Here is a tiny trained network, its code and every weight. The questions are about switching its units off for an input and a class, where a switched-off unit gives its printed mean instead of its output.

import numpy as np


def w(rows, s, z=0):
    codes = np.array(rows[::2]) - 128.0
    scale = np.full(codes.shape[1], s)
    scale[-1] = z or s
    return codes * scale


def norm(h):
    return h / np.sqrt((h * h).mean(-1, keepdims=True) + 1e-5)


def f(y):
    return y / 2 * (1 + np.tanh(0.7978845608 * (y + 0.044715 * y**3)))


def log_softmax(a):
    a = a - a.max(-1, keepdims=True)
    return a - np.log(np.exp(a).sum(-1, keepdims=True))


def net(x, mask):
    res = np.array(x, float).reshape(1, 2) / 4 @ E
    u = 0
    for l in range(2):
        y = f(norm(res) @ A[l][:, :-1].T + A[l][:, -1])
        res = res + np.where(mask[u : u + 4], y, B[l][:, -1]) @ B[l][:, :-1]
        u += 4
    return log_softmax(norm(res)[-1] @ U[:, :-1].T + U[:, -1])


A, B = {}, {}
E = w([
[31,157,104,2,20,136,174],'x0',
[47,165,167,184,128,217,38],'x1',
],0.0083)
A[0] = w([
[254,109,48,52,160,162,114,109],'0.n0',
[23,155,164,114,51,186,78,125],'0.n1',
[184,48,118,202,205,129,117,4],'0.n2',
[63,152,13,5,56,201,150,110],'0.n3',
],0.0091,0.0049)
B[0] = w([
[15,92,133,126,125,72,156,175],'0.n0',
[45,125,149,239,147,230,126,229],'0.n1',
[221,237,111,111,16,254,31,199],'0.n2',
[188,179,164,137,14,176,166,253],'0.n3',
],0.0092,0.011)
A[1] = w([
[188,131,99,112,115,138,161,72],'1.n0',
[197,198,158,29,2,109,188,3],'1.n1',
[85,195,210,192,180,191,129,86],'1.n2',
[56,155,125,165,245,203,67,43],'1.n3',
],0.009,0.0057)
B[1] = w([
[95,175,117,60,181,136,148,141],'1.n0',
[141,53,103,109,254,106,76,254],'1.n1',
[77,143,119,57,145,10,182,247],'1.n2',
[108,96,134,79,211,128,131,183],'1.n3',
],0.012,0.0067)
U = w([
[118,65,142,199,122,107,118,2],'0',
[149,79,123,75,103,211,171,40],'1',
[197,210,103,188,136,144,37,223],'2',
[155,46,83,40,187,69,97,182],'3',
[37,167,159,156,2,173,153,181],'4',
[5,142,158,121,228,132,111,189],'5',
[70,74,99,146,90,24,234,115],'6',
],0.018,0.0038)

Each question gives the input, the list of numbers given to net, and the class t.
The units are the neurons (one row each of A and B). Each row of codes is followed by its name. A weight is (code - 128) times the scale printed after its matrix; where a second scale follows, it is the last column's (A, B and U).
mask holds one flag per neuron, layer by layer. A switched-off neuron (its flag False) gives its mean, the last column of its row in B, instead of its output. The means were averaged over made-up inputs and are rounded, as every weight is.
A unit's drop is (log p(t) with every unit on - log p(t) with that unit switched off) / (log p(t) with every unit on - log p(t) with every unit switched off).
The circuit of an input: a set's keep is (log p(t) with only the set's units on - log p(t) with every unit switched off) / (log p(t) with every unit on - log p(t) with every unit switched off). Starting from all 8 units, units are removed one at a time, each time the one whose removal leaves the highest keep (on an exact tie, the one counted first), for as long as the keep stays at least 0.8.
units of the circuit, in order: the units of the circuit, biggest drop first
unit that matters most: the unit with the biggest drop
top k neurons: the k neurons with the biggest drops, biggest first
top k neurons in layer l: the k neurons of layer l with the biggest drops, biggest first
drop when u is switched off: that unit's drop, to one decimal
input [0,-3], class 6: top 3 neurons -> 0.n2, 0.n3, 1.n1
input [6,-3], class 1: units of the circuit, in order -> 0.n3, 1.n1
input [-1,-3], class 6: units of the circuit, in order -> 0.n0
input [3,8], class 5: top 4 neurons -> 0.n1, 0.n2, 1.n3, 1.n2
input [8,-5], class 3: top 3 neurons -> 1.n1, 0.n1, 0.n2
input [2,-6], class 3: top 2 neurons -> 0.n1, 1.n1
input [8,-3], class 1: top 3 neurons -> 1.n1, 0.n3, 1.n2
input [-2,-6], class 6: top 2 neurons in layer 1 -> 1.n1, 1.n3
input [-1,-1], class 2: top 2 neurons -> 0.n2, 0.n1
input [-1,-5], class 6: top 4 neurons -> 0.n0, 0.n3, 1.n1, 0.n2
input [-5,7], class 5: top 3 neurons -> 0.n3, 1.n2, 1.n3
input [0,-5], class 6: top 4 neurons -> 0.n2, 0.n3, 0.n0, 1.n1
input [4,-1], class 1: top 4 neurons -> 0.n3, 1.n1, 0.n0, 0.n2
input [-2,4], class 5: units of the circuit, in order -> 0.n3
input [-5,6], class 5: top 2 neurons -> 0.n3, 1.n3
input [2,6], class 5: drop when 0.n1 is switched off -> 0.6
input [4,-4], class 3: drop when 0.n1 is switched off -> 0.2
input [-4,7], class 5: drop when 0.n3 is switched off -> 0.4
input [0,-1], class 6: top 2 neurons in layer 0 -> 0.n2, 0.n1
input [0,-2], class 6: top 3 neurons in layer 0 -> 0.n2, 0.n3, 0.n1
input [7,-7], class 3: unit that matters most -> 1.n1
